Moves between units:
q706: e>q128, x>q474, o>q695, q>q271
q597: e>q584, x>q776, o>q345, q>q695
q708: e>q936, x>q801, o>q308, q>q781
q648: e>q596, x>q706, o>q153, q>q10
q359: e>q69, x>q175, o>q371, q>q273
q622: e>q859, x>q436, o>q222, q>q371
q175: e>q861, x>q274, o>q595, q>q354
q524: e>q543, x>q698, o>q784, q>q945
q222: e>q776, x>q442, o>q271, q>q429
q595: e>q359, x>q170, o>q898, q>q856
q261: e>q594, x>q40, o>q627, q>q840
q596: e>q269, x>q128, o>q947, q>q345
q705: e>q597, x>q222, o>q10, q>q447
q686: e>q698, x>q596, o>q362, q>q38
q354: e>q554, x>q308, o>q856, q>q711
q260: e>q781, x>q302, o>q878, q>q274
q128: e>q769, x>q958, o>q648, q>q705
q304: e>q170, x>q781, o>q711, q>q861
q859: e>q898, x>q711, o>q776, q>q474
q720: e>q190, x>q543, o>q13, q>q944
q13: e>q274, x>q884, o>q304, q>q144
q769: e>q271, x>q890, o>q596, q>q597
q856: e>q273, x>q414, o>q958, q>q622
q10: e>q345, x>q271, o>q698, q>q118
q884: e>q720, x>q524, o>q781, q>q286
q371: e>q474, x>q595, o>q429, q>q890
q806: e>q304, x>q260, o>q436, q>q175
q543: e>q380, x>q510, o>q884, q>q627
q944: e>q708, x>q627, o>q144, q>q260
q584: e>q447, x>q541, o>q980, q>q648
q878: e>q806, x>q936, o>q554, q>q170
q436: e>q711, x>q878, o>q442, q>q595
q947: e>q686, x>q648, o>q594, q>q510
q40: e>q153, x>q447, o>q931, q>q686
q429: e>q751, x>q898, o>q584, q>q128
q541: e>q429, x>q859, o>q597, q>q706
q698: e>q510, x>q269, o>q840, q>q361
q890: e>q438, x>q856, o>q128, q>q776
q442: e>q622, x>q554, o>q438, q>q898
q414: e>q354, x>q144, o>q69, q>q436
q751: e>q706, x>q371, o>q447, q>q769
q936: e>q260, x>q58, o>q431, q>q13
q594: e>q362, x>q153, o>q801, q>q524
q958: e>q890, x>q69, o>q706, q>q222
q273: e>q442, x>q354, o>q890, q>q859
q58: e>q302, x>q594, o>q708, q>q884
q274: e>q571, x>q720, o>q170, q>q308
q271: e>q705, x>q438, o>q269, q>q584
q438: e>q222, x>q273, o>q769, q>q541
q931: e>q261, x>q118, o>q945, q>q362
q627: e>q801, x>q931, o>q286, q>q302
q898: e>q371, x>q462, o>q541, q>q958
q269: e>q10, x>q769, o>q686, q>q980
q170: e>q175, x>q13, o>q462, q>q414
q776: e>q541, x>q622, o>q705, q>q751
q801: e>q58, x>q261, o>q944, q>q784
q945: e>q627, x>q361, o>q190, q>q58
q571: e>q144, x>q190, o>q175, q>q431
q474: e>q958, x>q359, o>q751, q>q438
q190: e>q286, x>q380, o>q274, q>q708
q840: e>q524, x>q686, o>q302, q>q380
q781: e>q13, x>q784, o>q806, q>q571
q980: e>q118, x>q597, o>q38, q>q153
q362: e>q840, x>q947, o>q58, q>q543
q308: e>q431, x>q944, o>q414, q>q806
q380: e>q945, x>q38, o>q720, q>q801
q784: e>q884, x>q840, o>q260, q>q190
q345: e>q980, x>q705, o>q510, q>q40
q144: e>q308, x>q286, o>q861, q>q878
q554: e>q436, x>q431, o>q273, q>q462
q69: e>q856, x>q861, o>q474, q>q442
q447: e>q695, x>q429, o>q118, q>q596
q711: e>q462, x>q806, o>q622, q>q359
q510: e>q38, x>q10, o>q524, q>q931
q861: e>q414, x>q571, o>q359, q>q554
q431: e>q878, x>q708, o>q354, q>q304
q153: e>q947, x>q695, o>q261, q>q698
q286: e>q944, x>q945, o>q571, q>q936
q38: e>q361, x>q345, o>q543, q>q261
q302: e>q784, x>q362, o>q936, q>q720
q361: e>q931, x>q980, o>q380, q>q594
q118: e>q40, x>q584, o>q361, q>q947
q462: e>q595, x>q304, o>q859, q>q69
q695: e>q648, x>q751, o>q40, q>q269

The rows follow the links: the fewer symbols apart two units are, the more alike their rows tend to be.

Each row is also shifted at random along 8 hidden directions that mean nothing.

Some units, each with a row of numbers:
q431: [-296, -68, -118, 231, 98, -34, -475, -117, 40, -534, 303, -107, -609, -191, -394, 96, -60, 270, 187, -355, -250, 93, 227, 47, -337, -336, 425, 222, 233, 59, 180, 27, -102, -301, -274, 218, -44, 156, -75, 20, -97, 253, 449, -30, -274, -503, 376, 43, -101, 382, 487, 258, -321, -283, 508, 60, -43, -100, 201, 295, -345]
q10: [-330, -86, 221, 43, 204, -69, -389, -42, 82, -351, 253, 35, -367, -500, -71, 318, 406, -63, -19, -60, 32, -235, -259, 177, 115, 387, 283, 257, 191, -389, 34, 323, 99, -6, -176, -103, 149, -2, -86, 461, 315, -118, -50, 224, 27, -90, -275, 61, -90, 22, -285, -92, 48, -29, -53, -325, 13, -222, -60, -193, -239]
q784: [563, 133, 76, -97, 141, 147, -25, -72, 9, -18, -48, 145, -152, 93, -92, 304, -99, -42, -151, -162, -29, -206, -163, 139, -73, -174, 52, -62, -187, -181, -300, 270, -17, 219, 16, -255, 258, -132, -70, 103, -76, 49, -136, -60, 12, -106, -402, -92, -281, 155, -374, -237, 115, 310, -265, -123, 85, -174, 4, -160, 114]
q13: [-331, -211, -32, 338, -51, 15, -42, -288, 116, -77, 166, -328, -513, -234, -18, 51, -324, 108, 123, 46, -199, 287, -1, -2, -133, -311, 514, 329, 185, -17, 221, -339, 118, -263, -85, 187, 112, -59, -99, 198, 263, 42, 267, -487, -174, -34, 333, 5, -158, 32, 287, 207, -236, -228, 11, 375, 452, -339, 165, 90, -292]
q769: [-921, -150, 109, -243, -142, 24, 174, 56, -1, 195, -37, 58, 131, 271, -80, -221, 40, 219, -103, -168, 350, 14, -317, -226, 73, 308, -68, -212, -10, -204, -254, 187, 2, 295, 94, -182, 134, -62, -122, 84, -329, -61, -203, 119, 85, 240, -177, -27, 149, -99, -320, -9, 228, 92, -240, -258, -28, 95, 48, -186, -54]
q859: [602, 230, -136, -223, -221, 133, 200, 55, -105, 181, -577, 165, 259, 190, 134, -112, 562, -253, -246, 49, 25, -128, -89, -181, -114, -23, -611, -653, 94, 245, -88, 500, -235, 493, 138, -127, 24, 178, -35, 48, 101, 187, -226, 257, -109, 196, 50, -480, 31, -147, -81, 189, 811, 200, -216, -143, -303, 125, -20, -486, 44]
q711: [527, -74, -311, 221, 271, 268, 155, -178, -40, 22, 88, -6, -241, -283, -161, -165, -48, -148, -149, -66, -181, 241, -90, 110, -26, 41, 110, 143, 285, 247, 285, -163, -178, -15, 216, 9, -140, -203, 402, 328, 391, 90, 179, 44, 103, 80, -25, 84, 175, -169, -144, 27, -72, -297, -71, 110, -55, -152, -36, 125, 167]
q128: [-859, -122, 28, -165, -14, 101, -634, -29, 163, -535, 77, 12, -68, -457, -454, 107, 327, -31, -214, -887, 197, -191, -558, 39, -75, 154, 354, 167, 328, 82, -167, 598, -82, -404, -269, -377, 128, -225, -191, 142, 12, 155, 165, 325, 621, -330, -564, 283, -52, 156, -399, -94, -175, -78, 278, -62, -191, 270, 284, 229, -231]
q153: [-493, 191, 146, -276, 325, -114, -256, 224, -46, -246, 290, 531, 59, 324, -290, 191, 198, 352, 190, -319, 210, -389, 141, 185, 88, 306, -148, -110, -336, -455, -356, 522, -96, 297, -59, -275, -104, 160, 154, 13, -761, -74, -123, 580, -5, -225, -353, 95, 247, 326, -348, -199, -145, 218, 42, -774, -406, 281, -159, 132, 190]
q878: [8, -163, -100, 242, 24, 19, -19, -135, 129, -53, -100, -226, -458, -55, -107, -39, 40, 260, 83, 149, -94, 190, 168, -11, -199, -210, 349, 0, 262, -125, 265, -7, -66, 175, -64, 111, 182, 202, -174, 213, 18, 101, 272, -204, -454, 143, 517, -200, -60, 1, 228, 342, 336, -165, 52, 93, 207, -374, 101, -255, -351]
q856: [-205, 199, -191, 5, -79, 26, 39, -99, -140, 241, 55, 255, 217, 70, 226, -42, 97, -298, -128, 185, -197, -102, -22, -120, 103, -95, -383, -273, -14, 309, 219, -143, 133, 5, 65, -51, -210, 88, 385, 50, 244, 137, -54, 129, 42, -48, -41, -231, 229, -187, 2, 121, -128, -191, -53, 57, -142, 67, -61, -4, 308]
q190: [33, 62, 57, -110, -272, -67, -11, 43, 217, -9, -478, -68, 399, 354, 5, 183, -48, 28, 140, -74, 40, -228, 131, 47, -243, -463, 29, -216, -210, 131, -173, 363, -13, -42, -105, -91, 59, 80, -438, -542, -290, 40, 107, -202, 139, -25, 25, -143, -238, 110, 232, 11, 285, 285, 74, 252, 80, 231, 166, -36, -229]
q541: [594, 73, -27, -244, -121, 6, 34, 127, -273, -34, 286, 71, -22, 329, -55, -69, 5, -8, -251, -234, -38, -134, -226, -358, -44, 253, -339, -231, 47, 105, -133, -157, 17, 184, -110, 54, -24, -12, -63, -148, -60, -27, -304, 333, -164, -159, -220, 25, -23, -96, 189, -140, -102, 48, 36, -180, -286, 44, -108, -372, 139]
q40: [1446, -54, 204, -41, 181, -108, 100, 133, -101, -334, 134, -139, -292, -138, -89, 96, 235, 157, 100, 62, 23, 17, 55, 102, 7, 440, -18, 184, 63, -317, -16, 41, -175, 191, -65, 243, -56, -5, -114, 111, 12, -271, -188, 243, -305, 97, 44, 181, -99, 1, 172, -103, 151, 104, -58, -367, -106, -122, -286, -295, -99]
q354: [182, 2, -240, 67, 68, -125, -552, 111, 68, -164, 463, 75, -56, 68, -259, -99, -235, 364, -25, -161, 0, -89, 267, -158, 50, -111, 329, 85, 110, 59, 323, -322, 155, -237, -299, -115, -103, 300, 130, -205, -493, 176, 417, 255, -84, -300, 192, 197, 274, 45, 145, 111, -615, -363, 667, 3, -181, -20, 105, 223, 58]
q308: [-224, 23, 12, 182, -15, -120, -294, -80, 22, 356, 365, 323, 93, 342, 93, 116, -296, 57, 44, 296, -131, -279, 123, -113, -32, -194, 81, -178, -167, -81, 129, -187, 404, 129, -17, -46, 87, 122, 85, -66, -41, 116, 122, -85, -115, -236, 6, -288, 112, 35, 73, 81, -193, -224, 135, 6, 81, -167, 106, -50, -35]
q695: [-267, -149, 220, 42, 170, -107, -191, 80, -144, 45, 587, 161, -92, -103, -67, -42, -189, 28, -12, -45, 94, -33, -243, -63, 147, 507, 43, 259, -8, -238, -122, -312, 222, -108, 50, 122, 55, -265, 131, 182, 158, -124, -215, 110, 117, -265, -274, 256, 130, 73, -119, -251, -437, -218, 40, -234, -75, 16, -68, 176, 48]
q447: [-1231, -178, 202, -193, -207, -100, 257, 184, 122, 272, -470, 53, 680, 253, 24, -250, 210, 52, 222, 58, 398, -1, -21, -36, -61, 247, -227, -217, -67, 12, -231, 425, -84, 123, 262, 51, -9, -135, -255, -298, -179, -109, -157, -54, 394, 248, 68, -38, 195, -1, -18, 19, 597, 74, -49, -10, -136, 457, 79, 82, -298]
q595: [269, 65, -267, 178, 101, 195, -71, -291, -20, -236, -52, 8, -253, -484, -43, 79, 310, -366, -130, -153, -342, 33, -171, 156, -107, -138, 14, 42, 350, 381, 337, 195, -161, -169, 0, 66, -222, -51, 288, 347, 658, 153, 186, 89, 163, -52, -43, -102, 17, -129, 53, 191, 8, -252, -18, 128, -87, -71, -3, 52, 24]
q781: [568, 80, 103, 144, -31, -137, -346, -238, -134, 312, 737, 389, -202, 408, 258, 387, -438, -49, -45, 300, -332, -474, -130, -198, 69, -136, 71, -140, -223, -242, 38, -376, 630, 138, -195, -86, 139, 105, 120, 114, 162, 14, -123, -127, -327, -354, -292, -345, -87, -57, 59, -53, -528, -167, -146, -119, 265, -392, 26, -294, 121]
q698: [-512, 53, 73, -13, 267, 93, 339, -107, 25, -285, -245, 133, -187, -157, -86, 193, 397, -98, 256, -124, -78, 7, 30, 448, -21, 125, -114, 124, -76, -162, -157, 587, -339, 153, 181, 59, -246, -130, 166, 300, 96, -192, -98, 123, 92, 179, -137, -14, -46, 87, -188, -43, 293, 225, -424, -353, -85, 116, -205, 115, 71]
q597: [-69, -7, 277, -110, -277, -198, -560, -59, 86, -176, 14, 197, 293, -195, 197, 478, 572, -436, -92, -100, -79, -663, -505, -51, -34, 224, -58, -183, 163, 26, -7, 615, 349, -162, -301, -133, 55, 3, -344, -18, 615, -56, -155, 231, 404, -287, -510, -232, -138, -110, 45, -7, 169, -41, 41, -51, -67, 183, 105, -295, -382]
q720: [568, 46, -1, 33, 150, 150, 244, -32, -122, -113, -2, 9, -117, 213, -290, 69, -418, 28, 52, -364, -159, 108, 61, 148, -321, -276, -69, 123, -176, 204, -311, -31, -277, -53, 159, 206, -50, -360, -2, -266, -86, 38, -40, -188, 67, -261, -109, 187, -262, 309, 198, -262, -118, 173, -3, 110, -68, 110, -12, 292, 101]
q708: [797, 61, 99, -35, -100, -68, -417, -142, 69, 102, 368, 218, -157, 302, 77, 394, -221, 82, -110, 28, -84, -487, -180, -135, 20, -184, 257, -158, -146, -330, -92, -11, 431, 141, -303, -344, 302, 180, -161, 78, -144, 54, -39, -30, -196, -252, -335, -250, -186, -5, -122, -45, -244, 48, -55, -134, 246, -303, 131, -356, -29]
q801: [60, 116, 135, -64, 63, 23, -29, 125, 51, 495, 85, 93, 293, 142, 274, 74, -489, -26, -140, 327, 193, -102, 12, -18, 342, -69, 65, 77, -386, -232, -183, -396, 367, 6, 84, -318, 315, -47, 36, -80, -202, -47, -146, -241, 93, 60, -314, 100, -60, -32, -551, -344, -259, 227, -129, 130, 286, -166, 36, 54, 309]

Where do the symbols, taken in turn from left to right, take each start?
Answers are names.
[203, -147, -197, 175, 131, -10, -300, 42, 98, -201, 198, -177, -390, -74, -398, -179, -145, 458, 35, -156, 14, 216, 289, -101, -135, -141, 453, 150, 226, -80, 285, -210, -79, -67, -169, 20, 54, 237, -62, 18, -375, 153, 410, 57, -296, -132, 450, 155, 115, 152, 177, 237, -149, -286, 451, 11, -60, -218, 171, 97, -213]
x o x q e o q q e -> q595
[-402, -160, 293, -11, -287, -344, 84, 159, -3, 162, 40, -159, 331, 49, 364, -25, 74, -26, 238, 498, 54, -73, 61, -155, 76, 312, -121, 20, -17, -106, 148, -244, 258, -102, -56, 350, -79, 92, -261, -279, 205, -275, -151, -102, -57, 108, 279, -21, 34, -185, 473, 49, 72, -85, 74, 112, 90, 87, -105, -164, -289]
e q e o o e q -> q801
[271, 104, -255, 47, 47, 113, -253, -190, 134, -116, -72, 202, -61, -132, -75, 205, 379, -107, -149, -58, -146, -263, -79, 48, -44, -139, 90, -222, 271, 90, 302, 389, -23, 132, -118, -251, -53, 239, 103, 252, 163, 142, 254, 260, 22, -2, -89, -306, 100, -128, -120, 215, 234, -153, 9, -88, -107, -119, 52, -248, -77]
x q q x o o o -> q371
[49, 28, 31, -77, -55, 54, 76, 42, 94, 14, -179, -67, 63, 217, -98, 50, -259, 163, 11, -116, 89, 0, 106, 50, -92, -322, 111, -14, -221, -54, -233, 82, -30, 34, -23, -131, 166, -21, -234, -249, -378, 36, 39, -201, -23, -10, -36, 38, -232, 165, -44, -129, 49, 282, -26, 122, 154, 6, 90, 25, -5]
q o o e o e e q -> q622
[126, 62, -237, 102, -129, -36, -179, -176, 67, 21, 80, 13, -30, -135, 231, 93, 155, -159, -98, 259, -223, -126, 9, -92, 141, -132, 51, -99, 199, 153, 464, -145, 228, -97, -161, -88, -155, 312, 192, 144, 286, 59, 196, 103, -106, 77, 117, -225, 124, -313, 111, 246, -113, -269, 72, 151, 88, -182, -12, -225, 27]
x e x q q q o x e -> q170
[877, 23, 27, 163, 246, 100, 216, -57, -238, -104, 266, -130, -326, -129, -113, 53, -586, -137, -21, -170, -226, 237, 31, 175, -146, -142, 10, 429, -152, 198, -203, -537, -116, -268, 145, 323, -15, -484, 140, -111, 311, -30, -95, -311, 32, -300, -179, 364, -297, 209, 140, -373, -477, 92, -34, 246, 88, -85, -102, 383, 259]
q q x e q o -> q260
[-142, -94, -60, -112, 46, 203, 211, -36, -181, -199, 65, -127, -286, -117, -254, -145, 58, -46, -238, -441, -48, 190, -350, -113, -142, 211, -82, 75, 246, 155, -160, 20, -288, 62, 66, 118, -18, -315, -35, 155, 221, 12, -184, 143, 74, 1, -187, 172, -93, -78, 5, -125, 63, -7, -145, -76, -158, 14, -36, -100, 38]
e q x q x x e q x -> q175
[1225, -90, 112, -37, -203, 24, 16, -75, 211, 467, -188, 47, 178, 329, 140, 98, -135, 90, -137, 309, 141, -218, -204, -140, 6, -160, 218, -291, -85, -264, -83, 103, 299, 404, -11, -361, 445, 46, -336, 35, -78, -17, -61, -276, -88, 264, -165, -331, -124, -198, -277, 19, 485, 140, -297, 36, 357, -282, 175, -565, -190]
e e q o e x -> q571
[-350, -129, 218, -52, 55, -117, -113, 176, 198, -111, -142, -96, 98, -177, 4, 29, 319, 154, 102, 148, 267, -81, -3, 131, 107, 337, 172, 66, 61, -369, 4, 295, -32, 129, -74, -99, 120, 120, -257, 72, -128, -196, 1, 125, 17, 220, 24, 94, 49, -25, -185, -13, 356, 114, 12, -217, 10, -4, -35, -178, -266]
e o q x o o e o x -> q945
[385, 205, -164, 100, -96, -18, -540, -248, 20, -106, 238, 215, 11, -355, 238, 343, 341, -495, -234, 40, -366, -420, -219, -42, 130, -121, 1, -104, 236, 294, 429, 67, 336, -276, -286, -184, -129, 217, 250, 222, 646, 143, 161, 262, 183, -262, -290, -266, 64, -241, -13, 132, -310, -278, 150, 130, -30, -109, 41, -148, 74]
o q x e q e x -> q462
[209, -46, -16, 109, -32, -94, -196, -21, -20, 32, 263, 101, -202, 382, -152, -15, -305, 376, 149, -9, -58, -36, 213, -145, -227, -260, 158, -110, -101, -116, -33, -100, 101, 80, -72, 75, 112, 144, -87, -121, -355, 139, 130, -101, -319, -270, 254, -137, 36, 255, 251, 141, -163, -164, 242, -49, 18, -72, 175, 72, -174]
q q o x e e e e o -> q359
[-119, -232, 2, -112, -33, 92, 481, 12, -203, -30, 152, -311, -428, 66, -156, -353, -140, 270, -159, -201, 100, 437, -260, -274, -35, 351, 0, 80, 175, -130, -155, -325, -207, 212, 85, 163, 56, -197, -48, 213, -98, -129, -249, 0, -275, 277, 97, 202, -21, -169, 84, 1, 3, 3, -260, -150, 28, -159, -134, -257, -6]
o q x q e x q o -> q695
[205, -6, 115, -54, 248, 146, 524, -87, 37, -46, -327, 13, -176, -162, -18, 118, 425, -37, 94, 135, 68, 68, -67, 345, 68, 287, -88, 11, -27, -368, -135, 492, -328, 481, 253, -41, -61, -108, 39, 465, 87, -265, -216, 61, -73, 479, -97, -100, -17, -104, -341, -40, 623, 303, -613, -445, 43, -112, -269, -301, 17]
e q q x o e -> q594
[393, 128, 151, 52, -69, -148, 80, 70, -105, 362, 247, 27, 317, 253, 415, 143, -594, -183, 2, 423, -139, -155, 163, -47, 171, -173, -152, 116, -409, 84, -48, -710, 391, -224, -13, 129, 11, -93, 40, -441, 122, -104, -172, -337, -28, -144, -101, 100, -176, -56, 195, -310, -508, 134, 22, 335, 246, -67, -111, 112, 308]
q q o e x -> q286
[441, -10, 49, 54, -193, -107, -323, -153, 88, -242, 234, -165, -317, 29, 28, 355, -159, 106, 30, -39, -212, -167, -23, -84, -79, -357, 363, 94, -7, -128, 58, -93, 271, -204, -416, -44, 160, 184, -302, -66, -33, 17, 148, -196, -241, -223, 3, -98, -331, 31, 262, 77, -334, 22, 120, 188, 343, -273, 172, -175, -210]
x e q o o x x -> q58
[-371, -134, 169, -46, -245, 11, 2, -195, 32, -354, -316, -113, 6, -334, -15, 252, 642, -456, 40, -231, -140, -162, -453, 95, -281, 148, -141, -82, 313, 234, -50, 693, -152, -110, -36, 227, -121, -221, -291, 85, 766, -77, -114, 8, 348, -34, -170, -197, -235, -82, 310, 114, 518, 29, -183, 80, -59, 184, 24, -219, -440]
o q q q x x o e q o -> q361
[-271, -13, -56, -87, -196, -1, -319, 20, 0, -293, 24, -282, -135, -329, -4, 3, 231, -158, -360, -242, -33, -55, -290, -224, 25, 50, 77, 60, 347, 199, 141, -40, 32, -255, -346, -103, 90, 82, -209, 15, 223, 77, 34, 197, 47, -86, -89, 105, -159, -164, 82, 19, -117, -45, 225, 206, -15, -90, 75, -238, -93]
e x e q e q q o e -> q447
[753, -137, 266, -149, 41, -78, 147, 251, 13, 106, -268, 45, 264, 117, -94, -88, 337, 106, 74, 79, 313, -85, -40, 39, -101, 445, -184, -142, 2, -220, -203, 400, -163, 366, 195, 81, 102, -107, -291, -61, -81, -196, -282, 176, 39, 184, -9, 2, 54, 32, -64, -88, 690, 150, -95, -293, -239, 172, -104, -281, -235]
e x x e x o e q q -> q128
